Here is a tiny trained network, its code and every weight. The questions are about switching its units off for an input and a class, where a switched-off unit gives its printed mean instead of its output.

import numpy as np


def w(rows, s, z=0):
    codes = np.array(rows[::2]) - 128.0
    scale = np.full(codes.shape[1], s)
    scale[-1] = z or s
    return codes * scale


def f(y):
    return y / 2 * (1 + np.tanh(0.7978845608 * (y + 0.044715 * y**3)))


def log_softmax(a):
    a = a - a.max(-1, keepdims=True)
    return a - np.log(np.exp(a).sum(-1, keepdims=True))


def net(x, mask):
    res = np.array(x, float).reshape(1, 4) / 4 @ E
    y = f(res @ A[0][:, :-1].T + A[0][:, -1])
    res = res + np.where(mask, y, B[0][:, -1]) @ B[0][:, :-1]
    return log_softmax(res[-1] @ U[:, :-1].T + U[:, -1])


A, B = {}, {}
E = w([
[170,16,185,126,201,171,88],'x0',
[49,77,63,204,159,83,44],'x1',
[115,151,144,97,87,166,2],'x2',
[99,53,2,56,105,193,154],'x3',
],0.01)
A[0] = w([
[117,146,168,75,57,210,3,61],'neuron 1',
[109,90,75,189,176,107,48,140],'neuron 2',
[118,40,191,66,221,196,98,158],'neuron 3',
[117,61,104,96,84,167,139,151],'neuron 4',
[130,133,180,50,97,172,159,134],'neuron 5',
[106,85,124,175,140,110,254,64],'neuron 6',
[172,172,144,104,139,172,175,70],'neuron 7',
[116,172,214,156,118,131,80,107],'neuron 8',
[174,157,206,155,147,75,106,149],'neuron 9',
[162,143,176,191,128,73,88,90],'neuron 10',
[168,113,175,76,66,125,183,53],'neuron 11',
[121,171,198,188,184,82,171,72],'neuron 12',
[98,92,54,63,57,100,175,114],'neuron 13',
[143,74,135,161,206,105,220,48],'neuron 14',
[63,222,125,93,20,53,153,167],'neuron 15',
[214,39,210,165,187,182,115,99],'neuron 16',
[25,111,114,171,158,22,74,67],'neuron 17',
[95,101,78,82,149,165,155,112],'neuron 18',
[137,97,29,193,181,92,82,3],'neuron 19',
[205,186,158,39,133,164,132,111],'neuron 20',
[159,98,59,100,127,189,139,59],'neuron 21',
[159,102,44,62,150,173,126,124],'neuron 22',
[139,148,189,63,155,194,162,154],'neuron 23',
],0.0099,0.0056)
B[0] = w([
[213,100,25,66,122,10,144,230],'neuron 1',
[87,130,97,116,171,136,151,210],'neuron 2',
[167,218,113,155,125,170,144,249],'neuron 3',
[125,110,165,149,102,141,104,199],'neuron 4',
[98,104,131,118,175,132,159,199],'neuron 5',
[192,115,97,66,103,53,114,196],'neuron 6',
[86,118,119,77,151,122,136,176],'neuron 7',
[102,109,146,139,98,107,90,200],'neuron 8',
[110,65,153,124,93,175,94,223],'neuron 9',
[122,112,162,106,100,132,108,196],'neuron 10',
[79,119,111,57,152,135,127,181],'neuron 11',
[136,99,189,109,95,140,80,206],'neuron 12',
[147,136,177,124,99,151,114,214],'neuron 13',
[168,124,103,90,112,59,145,189],'neuron 14',
[158,207,155,182,120,145,151,242],'neuron 15',
[174,203,135,140,122,168,141,246],'neuron 16',
[86,132,149,85,184,133,174,204],'neuron 17',
[112,125,169,117,90,146,88,191],'neuron 18',
[95,143,128,69,156,156,137,171],'neuron 19',
[80,99,122,100,186,143,150,211],'neuron 20',
[97,102,182,94,107,136,107,189],'neuron 21',
[131,115,204,154,97,136,64,216],'neuron 22',
[91,102,98,117,148,159,160,209],'neuron 23',
],0.012)
U = w([
[113,64,189,113,95,147,21,100],'0',
[48,92,110,86,212,146,162,110],'1',
[163,229,134,139,119,162,132,113],'2',
[197,71,84,76,122,6,100,125],'3',
[140,113,111,176,133,157,134,250],'4',
[126,54,88,198,117,139,154,96],'5',
],0.013,0.018)

Each question gives the input, the list of numbers given to net, and the class t.
The units are the neurons (one row each of A and B). Each row of codes is followed by its name. A weight is (code - 128) times the scale printed after its matrix; where a second scale follows, it is the last column's (A, B and U).
mask holds one flag per neuron, in row order. A switched-off neuron (its flag False) gives its mean, the last column of its row in B, instead of its output. The means were averaged over made-up inputs and are rounded, as every weight is.
A unit's drop is (log p(t) with every unit on - log p(t) with that unit switched off) / (log p(t) with every unit on - log p(t) with every unit switched off).
The circuit of an input: a set's keep is (log p(t) with only the set's units on - log p(t) with every unit switched off) / (log p(t) with every unit on - log p(t) with every unit switched off). Starting from the 12 units with the biggest drops (on a tie, the unit counted first), units are removed one at a time, each time the one whose removal leaves the highest keep (on an exact tie, the one counted first), for as long as the keep stays at least 0.8.
circuit, biggest first: the units of the circuit, biggest drop first
k most important neurons: the k neurons with the biggest drops, biggest first
drop of u: that unit's drop, to one decimal
input [2,2,7,4], class 3: circuit, biggest first	neuron 1
input [4,6,-3,6], class 0: 3 most important neurons	neuron 22; neuron 18; neuron 4
input [-6,3,-7,2], class 3: 3 most important neurons	neuron 6; neuron 3; neuron 16
input [2,2,-1,3], class 4: circuit, biggest first	neuron 12; neuron 11
input [8,0,6,-2], class 2: 2 most important neurons	neuron 3; neuron 16
input [-3,0,2,-3], class 4: 4 most important neurons	neuron 3; neuron 16; neuron 22; neuron 13
input [2,8,-6,-6], class 1: 2 most important neurons	neuron 17; neuron 2
input [-5,8,4,6], class 1: 3 most important neurons	neuron 17; neuron 2; neuron 19
input [4,-8,-5,8], class 0: 2 most important neurons	neuron 22; neuron 18
input [-3,-6,-7,-2], class 3: 4 most important neurons	neuron 6; neuron 14; neuron 17; neuron 2
input [-2,7,-5,-7], class 0: 3 most important neurons	neuron 12; neuron 10; neuron 9
input [-6,-1,7,6], class 3: 3 most important neurons	neuron 1; neuron 3; neuron 16
input [8,8,-2,5], class 1: 3 most important neurons	neuron 2; neuron 19; neuron 15
input [-8,5,-2,5], class 2: circuit, biggest first	neuron 15
input [6,3,-5,6], class 0: 3 most important neurons	neuron 22; neuron 15; neuron 21
input [7,-2,1,5], class 2: drop of neuron 3	1.1
input [3,-5,0,-8], class 0: drop of neuron 19	0.0
input [2,-8,-8,-8], class 0: drop of neuron 12	1.4
